Group and class of each row:
[ 29  37   8   2  20  11  54  -4 -21   9  -6  -1   0   8  -7  11  -5]	R D
[ 54  10  -9  -9  10  -7 -58  -9 -11   4  -6  -5  10  25  -5   2  -5]	W G
[28 -7 -3  5  9  6 57 -6 -5 -2 -6 10 -3 11 -9  7  3]	R J
[ 38 -18  11 -11  -6  -2 -39 -12  -4  -1   2   7   3  19   6  -3   2]	W F
[ 34  20 -10  15  19  -4  61  13 -26  15   4   0  -3  -3   3   0   2]	R D
[ 35  10   6   5   4   0  57   1 -31   4 -10   8   5  -3   2   1  -4]	R D
[ 34   1   0 -24  -4   0 -47  -4   9 -11  -5  -8   1  17  -2   8  -2]	W G
[ 50  -7   0 -22   5  -3 -90 -19 -14   1  14  -6   2  28 -11   5   5]	W L
[ 34  14  13  12  -5   1  35  -6 -31  15  -6  -4  -9  -5 -20  -2  18]	R K
[ 25 -55  10  -4   4   5  22 -16   4   9  -1  -5  -1  14   0   8   6]	R J
[ 19 -10  -2  -4  13 -12 -46 -21  -5   2  11   2 -19  38  -6  29 -19]	W L
[ 43  10   7  -9  10   3 -57  -7  -7   3   3  -5   9   8  -4  14   8]	W G
[  7   1  -5 -21 -21  14  91  -7  18   2  -5   6  -2  23 -10   1   5]	E Q
[ 34   9  -1  -1   3  -7  50   0 -17  -3   1  -4   1   5  -7  12   4]	R D
[ 29  21   8   1  20  -1  29 -12 -16  45  -8   2  -7  19 -13   3 -24]	R D
[ 23   9  -6  -1  10 -18 -43 -24  20  -1   3   4   3  19  10   3  -4]	W F
[ 42   1   3  -3  12  10 -48 -19  14   3  12  -2   1  29  -6  14  -4]	W L
[ 63  32  -4  -8  10   6 -51  -9   3  -1  -9  -8 -22  -3  -3  12   5]	W G
[ 35   7   1   6   1 -10 -98 -14  -3   1  -2   0   0  38   5   7   0]	W L
[ 18   1  20   7  14  -6  53  -3  -7   6  18  -7   7   1 -17   2   2]	R J
[  44   -7    3   -4   -2   -8 -109   -7    7   -4   -1   -6    2   22
   -1    8    8]	W F
[ 50 -16   7  -8 -13   9 -81 -23  11   2  -5  -7   4  -6 -22   7   2]	W G
[ 22   9  24  -1  10  -1  11  -1 -23 -13   1   3  11   7 -20  -9   5]	R D
[ 33   5  -2  -5  21  14  13   1 -17  11  -7  -6   0   7 -15   7  -7]	R K
[ 35   2  16  -8   7  -5  28  -2 -13   5 -11 -13  -2 -10 -11  -5  12]	R K
[  8   4 -17   4 -16   0  98   1  -3   0  -4  14   9  20 -11   2  -1]	E M
[ 18  17   3   4   8  -7   6  -2  -9  10 -19  -5 -22  11 -12   8  10]	R J
[-22  12 -32   8 -17  10  67   8   5 -10 -13   2  -5  22 -13 -10  -2]	E Q
[ 32  -2  -6  -5  -4  24 -70 -14  22   1  -4  -5 -26  50   3  -1  -2]	W F
[ 30  -3   6   6  -5   6 -78   7   6  -2 -33   2  13  24  -4   6   0]	W F
[ 22   3   2   0   0  42  15   4 -31  -9 -19 -13 -10  19 -10   1  -1]	R J
[ 39   2  11  15  17  -1  52  -4  11  -3 -11 -16   7  -1 -10   6  -9]	R K
[ 32  11  11 -21   7  -3 -58  -7   2  -4 -16  -9   1   8   9   7   3]	W G
[  5  -6  -7   1 -21   0 106  14 -14   7 -10  12  -2  25   6 -12  13]	E C
[ 44 -10  -8 -17  20  19 -57 -11 -15  17   5   4   7  24   5   2  -1]	W L
[ 35   3   7  -6   3  -3 -61  -8 -39   2  -3 -18   4  26   8   3   1]	W G
[ 48   2 -34  -5   5   2 -65 -11  12   5  -9  -7  20  25   7   4  -8]	W F
[ 28  22   6   1  19  12  64  13  -1  -4  -7  -1 -21   5  -7   5   3]	R J
[ 24   9  16   4   5   0  -4   8 -10  -3  -2  -8  -8  -6 -19  15   5]	R K
[ 49  18  14  -4   9   7  -1  -8 -10   6  -9   1   0   1   0   3   7]	R D

Group, then class:
[-16  15  -4  11  31   3   8   8  29   9  -7  23  20  -4  -7  -1  -4]	(65) Navo
[  4  -5  -8  12  10  12  -1   2  31 -30  -8   1   6   3 -28  -8  -1]	(59) tet
[-11  34   2  19  20  -5   1   8  25  -1  -1   4  12  -5 -14  -4  17]	(65) mabar
[ 19 -12 -20  -2  12   6   6  10  32   1  -1  -2  14  -3  -1   3  -6]	(69) fesup
[ 14 -28 -23  -3  33  -5   3   5  16  16 -23  -9  19  -4  -1 -15 -15]	(69) Dof
[ 13  37  -1  12  20  16  -1   4  41  -6   2  16  17   1 -14   0  -1]	(65) mabar
[  4   3 -18   0   7  -1  -5 -26  -7 -11 -16 -18  14   3   2   8  -1]	(63) Roku
[  6   2 -16  11  18   3 -10 -13  -2  -9  -2   0   7   2 -19  10 -10]	(63) Roku
[-21  23  -6   3  22  -9   5   4  29 -20 -12  15  -2  -5  -4  -3 -11]	(59) tet
[ 17   2 -11   0  34  -6  -5 -34   3  -5   9  -6  13   7  -8   8  -6]	(63) Roku
[ -3 -20  -4   9  19  -9   3  19  18 -17 -31 -15   7   0 -15  -4  -5]	(59) buvar
[  6  -7 -17   2  35  -5  -2 -14  12   0 -23 -13  10  -2   7  -5  -7]	(63) suz
[ 25 -12 -24  16  72  -7  -2 -39  40  41 -44 -11  51 -13  13 -21 -24]	(65) Navo
[ 11   6 -10   4  26   5  -6  -7   2 -16  -3 -13  11   6   0   5 -17]	(63) Mapu
[ -7  -7  -3   8   7   1   1  27  30 -18  -4   7  -1   2 -16 -12  -5]	(59) lumes
[ 26 -17 -14  10  16   9  -2 -40  19 -11  -1 -10  19  -4  -9  -7 -18]	(63) Mapu
[ -4   7  -3 -25  14  -5  -6  23   3   6  14  -8   6  -6  -6   0   3]	(69) Dof
[ 19  19   5   2  19  -1  -4   8  30   5  -1  20  15 -13 -17  -4   4]	(65) Navo
[ 17 -20  -3   5  24  -2   4   6  10  17   0   3  20  -1   0  -4  -6]	(69) fesup
[ 13 -16  -6  17  12   7   3   7  34  -5 -10   4   8  -5 -14 -11  -9]	(59) lumes
[ 10  -1 -22   3  15   4   0  13  29   4   8  -5  22  -7  -4  -3  -6]	(69) Dela
[ 18 -11 -20  10   8  19   0  15  47  20  18  13  24 -15 -10  -5  -7]	(69) Dela
[ 24 -21 -29  14  26  12   0 -37  19 -11  18  -8  22   0  -6   2 -16]	(63) Mapu
[ -9  19  -1  -5  -1  -4  -5 -23 -18 -25   2   0   2  13 -10  25  -4]	(63) suz
[-24  13  -1 -11  29 -39  17  13 -10 -10 -30  -4 -13  -2  19  -2 -10]	(69) Dela
[  1 -12  -9  -7  26  -7  -6 -23  -9  -1 -22 -17  17   7 -11  -3 -10]	(63) suz
[  5  -8  -6  16   8  -1   4  33  32 -16 -10  13   9   0 -11 -13   1]	(59) lumes
[14 -1 -5  0  8 -1 10  4 23  2 14 -7 14  5  6  5 -2]	(69) Dela
[  2  23  -4   4  30 -12  -1   1  22  11   2  -2  11  -2 -22 -10   0]	(65) Navo
[-31 -24 -17  12  38  11   1  15  50 -11  -8   7  14  -3 -13 -11  -7]	(59) tet
[  4  -8  -9  -1  19  -4  -5 -21  -9  -7  -8 -11  10   4   0  -2 -11]	(63) Roku
[  0 -10  -9  20  26  -2   2   6  19  -1 -34  -5   8  -3  -6 -13  -5]	(59) lumes
[-25   2  -4   2  19 -16  -4  -2  22  -9   4   7  -8  -3  -9  -6  -9]	(59) lumes
[ -7  -1 -11   2  11 -10  -2  18  26  -1  -2   4   6  -6   5  -3   4]	(69) Dela
[  8 -18 -20   4  69 -24   5 -38  10  -3 -41  -2  32   1  12  -9 -16]	(63) suz
[ 12  -8  -3  11   5   9   2   6  41   7  26 -19  16  -6 -13   4  -4]	(69) Dof
[-7 15 -7  5 10 -2 -1  2 18 -2  5  6 10  5 -9  5 -3]	(63) suz

Group, then class:
[ -5 -10  20  -4   7  -9  -2   2  10  -5  15   3   3   3   3   8  -4]	A B
[ 20  73 -15   1  15  17  56  23  13  38  -6  20  29  -5 -10 -15  64]	A P
[ -1  -8  -8   5   5  10   8  -8   8   8   3   3   0   7 -28   0   5]	T Y
[  2   3 -10  -2   2   2  -5   3  12   4   3  -2 -15   6   0 -13   3]	T H
[ 11  -1  15  -3   7 -10  -2  11  24  -6   9  -1  10   6  16 -20  19]	A B
[  7 -19  -8  -4  -1   8 -10 -10  19  -8   8  -7  -8  -3   0 -15   9]	T H
[  6 -24   1  -3  -1  -2 -23 -11  27 -10  11 -11  -5  11 -12 -25   1]	T H
[11 15 11 -4 11  1 11 12 25 12 10  5 15  0 10 -6 27]	A B
[ -1 -12  -4  -4  -4  -1 -12 -19  10  -4   3   0  -7   4 -51  -7   0]	T Y
[  3  -6   1   5   4  -2  -7 -14  14  -1   6   1  -3  -1 -25 -15  -2]	T Y
[ 11  -9  -5  -4   2   7  -9 -11  24   0   7  -7  -5   1 -14 -22  12]	T H
[  6  -2  14   9  12  -6   4  14  15  -3   5   1  10   8  32 -18   6]	A P
[  3  -9   9   5   3  -1 -12 -13  14   6   8   0   4   7 -34  -3   0]	T Y
